Below are the code and all the weights of a small trained network. Each question names an input and a target symbol and asks about switching units off, where a switched-off unit gives its printed mean instead of its output.

import numpy as np


def w(rows, s, z=0):
    codes = np.array(rows[::2]) - 128.0
    scale = np.full(codes.shape[1], s)
    scale[-1] = z or s
    return codes * scale


def f(y):
    return np.maximum(y, 0)


def softmax(a):
    e = np.exp(a - a.max(-1, keepdims=True))
    return e / e.sum(-1, keepdims=True)


def log_softmax(a):
    a = a - a.max(-1, keepdims=True)
    return a - np.log(np.exp(a).sum(-1, keepdims=True))


def net(x, mask):
    ids = ['ΘΞΨαβγζστφω'.index(c) for c in x.split()]
    T = len(ids)
    res = E[ids] + P[:T]
    q, k, v = (res @ M[0].T for M in (Q, K, V))
    z = softmax(np.where(np.tri(T) > 0, q @ k.T / 3**0.5, -1e9)) @ v
    res = res + np.where(mask[0], z, O[0][:, -1]) @ O[0][:, :-1]
    y = f(res @ A[0][:, :-1].T + A[0][:, -1])
    res = res + np.where(mask[1:9], y, B[0][:, -1]) @ B[0][:, :-1]
    return log_softmax(res[-1] @ U[:, :-1].T + U[:, -1])


Q, K, V, O, A, B = {}, {}, {}, {}, {}, {}
E = w([
[96,121,168,150],'Θ',
[113,214,129,132],'Ξ',
[184,50,168,127],'Ψ',
[87,127,89,167],'α',
[118,181,137,73],'β',
[3,193,197,134],'γ',
[144,76,86,114],'ζ',
[67,114,131,87],'σ',
[63,153,57,120],'τ',
[233,106,94,82],'φ',
[179,136,133,176],'ω',
],0.022)
P = w([
[160,145,96,187],'0',
[121,115,131,8],'1',
[164,164,96,201],'2',
[136,147,178,20],'3',
[159,159,94,190],'4',
[142,152,198,43],'5',
],0.015)
Q[0] = w([
[159,105,175,82],'H1',
[120,220,10,165],'H1',
[193,77,151,97],'H1',
],0.011)
K[0] = w([
[126,80,54,195],'H1',
[147,177,199,23],'H1',
[206,3,36,179],'H1',
],0.0066)
V[0] = w([
[97,191,195,137],'H1',
[193,255,90,135],'H1',
[162,138,174,178],'H1',
],0.0045)
O[0] = w([
[103,147,178,139,127],'H1',
[155,164,118,128,252],'H1',
[117,166,162,254,157],'H1',
],0.008,0.0021)
A[0] = w([
[26,203,34,137,103],'N1',
[208,237,10,205,125],'N2',
[127,194,206,30,20],'N3',
[234,26,127,173,113],'N4',
[141,46,113,170,255],'N5',
[28,131,127,53,210],'N6',
[123,132,90,2,77],'N7',
[137,173,66,107,171],'N8',
],0.0082,0.0089)
B[0] = w([
[179,75,138,98,185],'N1',
[103,19,180,167,255],'N2',
[93,47,29,127,170],'N3',
[139,217,61,198,195],'N4',
[62,188,61,36,245],'N5',
[255,170,92,145,246],'N6',
[48,157,186,203,181],'N7',
[117,68,190,98,199],'N8',
],0.0086,0.008)
U = w([
[224,98,72,145,2],'Θ',
[134,135,126,195,119],'Ξ',
[7,182,152,134,183],'Ψ',
[161,162,106,49,220],'α',
[173,129,193,91,199],'β',
[158,47,116,91,54],'γ',
[48,77,123,104,127],'ζ',
[138,191,62,154,17],'σ',
[87,125,53,119,75],'τ',
[124,94,205,129,98],'φ',
[167,205,195,153,108],'ω',
],0.012,0.0084)

Each question gives the input, a string of symbols that net reads in full, and the target symbol t.
The units are the heads (3 rows each of Q, K, V and O) and the neurons (one row each of A and B). Each row of codes is followed by its name. A weight is (code - 128) times the scale printed after its matrix; where a second scale follows, it is the last column's (O, A, B and U).
mask holds one flag per unit, heads first, then neurons. A switched-off unit (its flag False) gives its mean, the last column of its rows in O or B, instead of its output. The means were averaged over made-up inputs and are rounded, as every weight is.
A unit's drop is (log p(t) with every unit on - log p(t) with that unit switched off) / (log p(t) with every unit on - log p(t) with every unit switched off).
The circuit of an input: a set's keep is (log p(t) with only the set's units on - log p(t) with every unit switched off) / (log p(t) with every unit on - log p(t) with every unit switched off). Starting from all 9 units, units are removed one at a time, each time the one whose removal leaves the highest keep (on an exact tie, the one counted first), for as long as the keep stays at least 0.8.
units of the circuit, in order: the units of the circuit, biggest drop first
unit that matters most: the unit with the biggest drop
k most important neurons: the k neurons with the biggest drops, biggest first
drop when u is switched off: that unit's drop, to one decimal
input Θ φ ω ω ζ, target τ: 3 most important neurons -> N5, N4, N6
input τ ω ω φ τ α, target α: units of the circuit, in order -> N2, N7
input α Ξ β, target β: unit that matters most -> N5
input α σ γ, target ω: units of the circuit, in order -> N6, N5, N3
input Θ β Θ Ψ, target α: units of the circuit, in order -> N2, N5
input α α ω Θ, target α: units of the circuit, in order -> N2, N6
input σ ω σ Θ ω γ, target α: units of the circuit, in order -> N6, N3
input τ Ψ τ ω β Θ, target α: units of the circuit, in order -> N2, H1
input Θ Θ τ, target γ: 2 most important neurons -> N1, N2
input ζ ω τ φ φ Ψ, target α: units of the circuit, in order -> N2, N5, N4
input φ φ α, target ζ: 2 most important neurons -> N6, N2
input σ α Θ, target Ψ: drop when N6 is switched off -> 0.8
input α α α, target ζ: drop when N4 is switched off -> 0.1
input ω β Θ β σ, target α: drop when N2 is switched off -> 0.3
input Ξ σ σ Θ τ, target γ: unit that matters most -> N1
